Below are the code and all the weights of a small trained network. Each question names an input and a class and asks about switching units off, where a switched-off unit gives its printed mean instead of its output.

import numpy as np


def w(rows, s, z=0):
    codes = np.array(rows[::2]) - 128.0
    scale = np.full(codes.shape[1], s)
    scale[-1] = z or s
    return codes * scale


def f(y):
    return y / 2 * (1 + np.tanh(0.7978845608 * (y + 0.044715 * y**3)))


def log_softmax(a):
    a = a - a.max(-1, keepdims=True)
    return a - np.log(np.exp(a).sum(-1, keepdims=True))


def net(x, mask):
    res = np.array(x, float).reshape(1, 4) / 4 @ E
    y = f(res @ A[0][:, :-1].T + A[0][:, -1])
    res = res + np.where(mask, y, B[0][:, -1]) @ B[0][:, :-1]
    return log_softmax(res[-1] @ U[:, :-1].T + U[:, -1])


A, B = {}, {}
E = w([
[143,134,184,87,184,143,63,51,203,44,68],'x0',
[93,50,90,147,186,166,176,212,187,72,127],'x1',
[203,203,151,192,140,158,96,195,168,126,254],'x2',
[45,133,138,51,107,131,143,72,183,143,228],'x3',
],0.0083)
A[0] = w([
[170,228,168,159,154,179,91,174,169,129,178,39],'n0',
[123,37,150,139,164,179,188,172,174,87,142,49],'n1',
[118,46,52,145,191,190,188,203,194,120,114,84],'n2',
[129,133,72,177,111,157,203,157,56,175,165,113],'n3',
[56,139,62,81,115,113,118,123,62,70,87,65],'n4',
[244,96,99,236,146,100,116,125,88,137,36,66],'n5',
[151,170,103,121,84,70,194,158,39,207,152,160],'n6',
[140,186,154,147,164,161,17,86,210,81,74,135],'n7',
[68,79,123,141,140,51,151,109,83,111,53,96],'n8',
[83,135,105,36,153,149,197,66,190,151,233,35],'n9',
[111,97,120,122,221,152,228,172,145,81,120,204],'n10',
[186,254,132,112,37,96,115,84,86,138,120,78],'n11',
[41,130,129,61,55,119,125,100,204,141,251,80],'n12',
[176,220,147,168,127,190,92,185,132,141,222,193],'n13',
[151,180,205,140,76,64,86,80,62,162,112,40],'n14',
[183,142,139,175,143,156,124,170,109,128,66,45],'n15',
[188,152,171,156,143,119,65,78,204,82,54,113],'n16',
[236,124,105,164,132,148,127,166,83,101,70,128],'n17',
[151,168,58,103,82,157,178,163,124,233,119,57],'n18',
[202,131,121,138,152,160,73,168,179,141,206,122],'n19',
[117,114,88,92,128,135,200,94,76,127,51,123],'n20',
[182,170,149,68,68,99,105,92,91,174,92,155],'n21',
[62,83,109,51,106,121,144,106,112,136,89,112],'n22',
[36,84,114,122,174,128,138,65,84,175,62,145],'n23',
[127,116,61,186,40,90,161,148,77,156,141,103],'n24',
[105,91,73,132,69,85,106,141,123,157,118,23],'n25',
[112,29,114,157,75,132,163,195,99,173,196,57],'n26',
[202,132,107,164,127,128,131,161,102,115,63,72],'n27',
[42,128,149,98,33,98,192,179,89,133,203,191],'n28',
[133,157,163,103,111,78,81,45,19,163,155,76],'n29',
[134,146,103,133,111,74,194,181,63,169,129,60],'n30',
[186,131,138,161,163,128,115,191,32,118,72,77],'n31',
[47,136,113,155,123,93,151,108,77,108,72,50],'n32',
[139,131,179,117,190,145,71,91,161,49,95,3],'n33',
[49,82,54,115,105,132,122,58,95,168,41,124],'n34',
[94,153,113,180,55,99,157,173,146,169,148,66],'n35',
[76,130,238,83,153,142,37,96,160,62,137,104],'n36',
[153,61,189,112,76,85,91,65,69,182,122,120],'n37',
[175,229,187,102,94,103,54,76,20,181,143,106],'n38',
[89,92,101,130,147,165,190,202,169,41,120,19],'n39',
],0.0071,0.0055)
B[0] = w([
[198,148,162,201,166,69,237,108,87,31,191,192],'n0',
[113,106,82,95,151,230,162,163,135,127,147,172],'n1',
[105,76,80,45,195,235,131,184,130,96,129,205],'n2',
[153,126,112,142,85,93,168,83,191,74,69,198],'n3',
[157,141,176,161,147,121,163,117,88,75,175,155],'n4',
[24,192,210,146,146,186,56,75,75,214,110,207],'n5',
[120,107,100,89,91,91,136,90,190,82,52,221],'n6',
[140,116,97,135,115,94,181,102,204,139,91,214],'n7',
[197,165,182,203,186,92,190,148,83,91,192,180],'n8',
[26,209,185,114,123,213,39,42,20,191,120,198],'n9',
[107,126,89,74,160,147,130,196,138,119,106,214],'n10',
[47,69,115,87,129,215,140,212,129,63,192,193],'n11',
[8,226,181,139,158,157,67,65,72,190,120,221],'n12',
[180,187,175,181,194,9,195,170,108,81,144,254],'n13',
[105,58,62,90,133,244,151,172,113,95,165,176],'n14',
[99,169,163,158,136,186,106,73,57,146,128,160],'n15',
[141,124,77,112,41,105,160,82,186,114,22,200],'n16',
[28,174,182,120,139,135,61,95,130,155,138,198],'n17',
[127,134,118,136,78,153,155,81,194,80,119,163],'n18',
[184,158,169,188,184,54,192,159,67,85,186,199],'n19',
[161,163,182,168,181,68,174,140,118,87,172,182],'n20',
[130,111,75,87,139,150,106,197,171,111,164,191],'n21',
[153,208,174,193,188,122,167,145,119,120,160,190],'n22',
[199,179,150,190,197,68,162,153,122,80,152,205],'n23',
[133,133,71,138,69,85,149,67,164,81,71,188],'n24',
[167,106,145,146,106,141,160,64,140,69,162,130],'n25',
[136,109,92,136,94,153,159,87,180,106,99,180],'n26',
[43,166,191,153,110,185,77,71,70,208,140,168],'n27',
[119,199,123,102,98,110,79,100,169,139,85,222],'n28',
[81,85,108,92,160,183,138,167,132,109,175,185],'n29',
[131,102,97,134,65,145,152,67,170,96,95,167],'n30',
[62,150,193,129,142,177,44,58,97,199,113,184],'n31',
[110,149,150,163,122,130,160,123,134,88,138,147],'n32',
[126,102,125,178,72,177,216,55,184,74,107,171],'n33',
[210,174,147,150,187,81,145,143,119,90,163,210],'n34',
[112,121,156,167,122,147,177,102,170,106,103,158],'n35',
[101,107,108,133,71,111,132,80,188,102,55,198],'n36',
[102,136,123,130,168,147,164,181,131,96,166,173],'n37',
[126,102,64,73,178,230,150,231,151,133,134,221],'n38',
[123,59,72,85,137,254,136,168,126,100,194,171],'n39',
],0.007,0.0096)
U = w([
[189,161,192,208,171,71,174,170,103,64,198,104],'0',
[104,80,75,80,146,227,131,248,148,94,160,124],'1',
[58,178,209,142,126,171,55,41,83,179,121,123],'2',
[140,112,92,144,56,111,161,44,229,76,44,92],'3',
[135,162,127,90,156,7,77,254,164,154,65,250],'4',
[172,92,120,126,87,117,88,129,113,161,140,111],'5',
[153,59,144,104,72,61,73,187,95,191,99,105],'6',
[195,71,110,117,105,111,103,130,55,175,145,111],'7',
],0.0094,0.018)

Each question gives the input, the list of numbers given to net, and the class t.
The units are the neurons (one row each of A and B). Each row of codes is followed by its name. A weight is (code - 128) times the scale printed after its matrix; where a second scale follows, it is the last column's (A, B and U).
mask holds one flag per neuron, in row order. A switched-off neuron (its flag False) gives its mean, the last column of its row in B, instead of its output. The means were averaged over made-up inputs and are rounded, as every weight is.
A unit's drop is (log p(t) with every unit on - log p(t) with that unit switched off) / (log p(t) with every unit on - log p(t) with every unit switched off).
The circuit of an input: a set's keep is (log p(t) with only the set's units on - log p(t) with every unit switched off) / (log p(t) with every unit on - log p(t) with every unit switched off). Starting from the 12 units with the biggest drops (on a tie, the unit counted first), units are removed one at a time, each time the one whose removal leaves the highest keep (on an exact tie, the one counted first), for as long as the keep stays at least 0.8.
circuit, biggest first: the units of the circuit, biggest drop first
most important unit: the unit with the biggest drop
top k neurons: the k neurons with the biggest drops, biggest first
drop when u is switched off: that unit's drop, to one decimal
input [-7,6,5,7], class 2: circuit, biggest first	(n12)
input [4,-4,-4,0], class 0: circuit, biggest first	(n23, n34)
input [0,3,0,1], class 4: circuit, biggest first	(n11, n33)
input [-6,5,-3,5], class 3: circuit, biggest first	(n28, n26)
input [-1,6,-7,8], class 2: top 2 neurons	(n9, n12)
input [-1,-3,7,-8], class 2: top 3 neurons	(n5, n31, n17)
input [-5,-4,-5,5], class 0: top 3 neurons	(n34, n23, n22)
input [7,6,1,-4], class 3: top 2 neurons	(n16, n33)
input [7,2,6,1], class 3: top 2 neurons	(n16, n36)
input [7,7,-1,-7], class 1: top 4 neurons	(n2, n39, n10, n1)
input [-6,3,-6,7], class 2: top 3 neurons	(n9, n12, n13)
input [-6,4,6,-8], class 2: top 2 neurons	(n5, n31)
input [-6,6,4,-5], class 1: top 3 neurons	(n2, n39, n10)
input [7,5,2,-4], class 3: circuit, biggest first	(n16)
input [5,3,-1,6], class 2: top 2 neurons	(n9, n12)
input [-5,3,-4,1], class 3: top 2 neurons	(n13, n19)
input [-7,-8,4,-1], class 1: top 2 neurons	(n38, n11)
input [1,-2,2,3], class 4: drop when n27 is switched off	0.2
input [7,4,-8,7], class 0: drop when n23 is switched off	0.1
input [3,1,-3,-3], class 4: most important unit	n0
input [-2,1,3,2], class 4: drop when n23 is switched off	0.2
